Below are the code and all the weights of a small trained network. Each question names an input and a class and asks about switching units off, where a switched-off unit gives its printed mean instead of its output.

import numpy as np


def w(rows, s, z=0):
    codes = np.array(rows[::2]) - 128.0
    scale = np.full(codes.shape[1], s)
    scale[-1] = z or s
    return codes * scale


def f(y):
    return np.maximum(y, 0)


def log_softmax(a):
    a = a - a.max(-1, keepdims=True)
    return a - np.log(np.exp(a).sum(-1, keepdims=True))


def net(x, mask):
    res = np.array(x, float).reshape(1, 6) / 4 @ E
    y = f(res @ A[0][:, :-1].T + A[0][:, -1])
    res = res + np.where(mask, y, B[0][:, -1]) @ B[0][:, :-1]
    return log_softmax(res[-1] @ U[:, :-1].T + U[:, -1])


A, B = {}, {}
E = w([
[129,108,2,78,141,194,202],'x0',
[96,218,137,96,62,151,187],'x1',
[144,82,169,114,170,86,207],'x2',
[14,136,203,93,160,125,120],'x3',
[85,147,107,219,96,168,167],'x4',
[122,128,98,151,119,44,149],'x5',
],0.0091)
A[0] = w([
[174,106,98,93,133,111,162,83],'n0',
[100,75,137,144,195,71,113,194],'n1',
[141,89,95,117,183,133,187,219],'n2',
[135,168,145,134,81,151,100,182],'n3',
[157,124,105,142,105,178,111,171],'n4',
[146,143,126,79,124,126,80,186],'n5',
[177,93,78,148,139,104,177,254],'n6',
[125,186,112,138,143,171,137,111],'n7',
[172,126,163,147,129,149,59,152],'n8',
[171,111,170,153,122,2,124,244],'n9',
[79,169,103,177,104,113,143,139],'n10',
[94,133,134,77,132,134,184,191],'n11',
[196,141,142,110,114,63,84,116],'n12',
[42,109,134,81,87,174,160,168],'n13',
[110,114,183,114,187,94,89,135],'n14',
[172,101,110,90,154,135,153,151],'n15',
[169,134,134,117,103,61,112,108],'n16',
[108,109,159,136,169,113,145,118],'n17',
],0.013,0.004)
B[0] = w([
[141,79,139,124,94,147,184,191],'n0',
[72,67,122,150,121,159,83,225],'n1',
[126,100,67,194,136,162,223,234],'n2',
[46,81,143,132,158,137,64,194],'n3',
[110,95,92,101,60,125,119,188],'n4',
[99,157,105,37,131,135,161,181],'n5',
[141,86,37,168,170,139,231,244],'n6',
[90,184,157,162,61,178,88,177],'n7',
[58,90,141,89,108,104,70,190],'n8',
[81,176,38,158,119,66,52,254],'n9',
[175,134,109,209,112,105,80,197],'n10',
[119,162,84,100,220,95,198,207],'n11',
[43,210,97,133,152,87,154,195],'n12',
[117,255,130,111,217,105,155,222],'n13',
[98,67,161,20,49,151,25,216],'n14',
[132,28,106,100,94,202,206,199],'n15',
[82,194,110,126,179,78,152,176],'n16',
[148,86,177,179,148,107,97,175],'n17',
],0.0078,0.011)
U = w([
[63,42,163,66,29,183,29,190],'0',
[89,168,189,150,93,239,106,36],'1',
[168,106,192,118,157,163,99,40],'2',
[104,179,176,2,172,135,154,32],'3',
[100,178,107,165,118,93,84,255],'4',
[175,28,63,120,111,208,215,223],'5',
[104,81,187,149,207,179,193,42],'6',
[80,195,84,106,168,132,200,88],'7',
],0.0076,0.003)

Each question gives the input, the list of numbers given to net, and the class t.
The units are the neurons (one row each of A and B). Each row of codes is followed by its name. A weight is (code - 128) times the scale printed after its matrix; where a second scale follows, it is the last column's (A, B and U).
mask holds one flag per neuron, in row order. A switched-off neuron (its flag False) gives its mean, the last column of its row in B, instead of its output. The means were averaged over made-up inputs and are rounded, as every weight is.
A unit's drop is (log p(t) with every unit on - log p(t) with that unit switched off) / (log p(t) with every unit on - log p(t) with every unit switched off).
The circuit of an input: a set's keep is (log p(t) with only the set's units on - log p(t) with every unit switched off) / (log p(t) with every unit on - log p(t) with every unit switched off). Starting from the 12 units with the biggest drops (on a tie, the unit counted first), units are removed one at a time, each time the one whose removal leaves the highest keep (on an exact tie, the one counted first), for as long as the keep stays at least 0.8.
units of the circuit, in order: the units of the circuit, biggest drop first
unit that matters most: the unit with the biggest drop
top k neurons: the k neurons with the biggest drops, biggest first
drop of u: that unit's drop, to one decimal
input [0,-3,0,6,-6,-2], class 0: unit that matters most : n14
input [-2,1,4,7,8,1], class 4: top 3 neurons : n10, n6, n15
input [4,-7,-2,4,-5,3], class 0: top 2 neurons : n14, n1
input [8,-4,-8,4,-5,4], class 5: units of the circuit, in order : n9, n12
input [-5,5,7,-2,6,7], class 4: units of the circuit, in order : n9, n10
input [-5,6,-1,6,-2,-5], class 3: top 3 neurons : n13, n1, n11
input [1,8,-3,-5,-3,-5], class 3: units of the circuit, in order : n1, n2, n6
input [-1,6,5,-2,-2,-5], class 3: top 3 neurons : n6, n2, n9
input [-3,6,4,-5,0,-6], class 1: top 2 neurons : n6, n14
input [1,-7,5,3,-3,6], class 0: top 3 neurons : n14, n1, n9
input [7,6,-8,6,-6,2], class 3: top 3 neurons : n6, n2, n9
input [6,2,-6,1,-6,8], class 5: top 2 neurons : n9, n12
input [-2,5,1,2,8,5], class 4: top 2 neurons : n10, n6
input [-2,0,8,1,-8,0], class 0: units of the circuit, in order : n14
input [-6,-1,-3,2,6,1], class 0: drop of n11 : 0.1
input [4,2,-8,2,4,6], class 4: drop of n2 : 0.1
input [-6,-4,-2,2,6,7], class 0: drop of n8 : 0.2
input [7,7,1,-1,-6,6], class 5: drop of n15 : 0.3
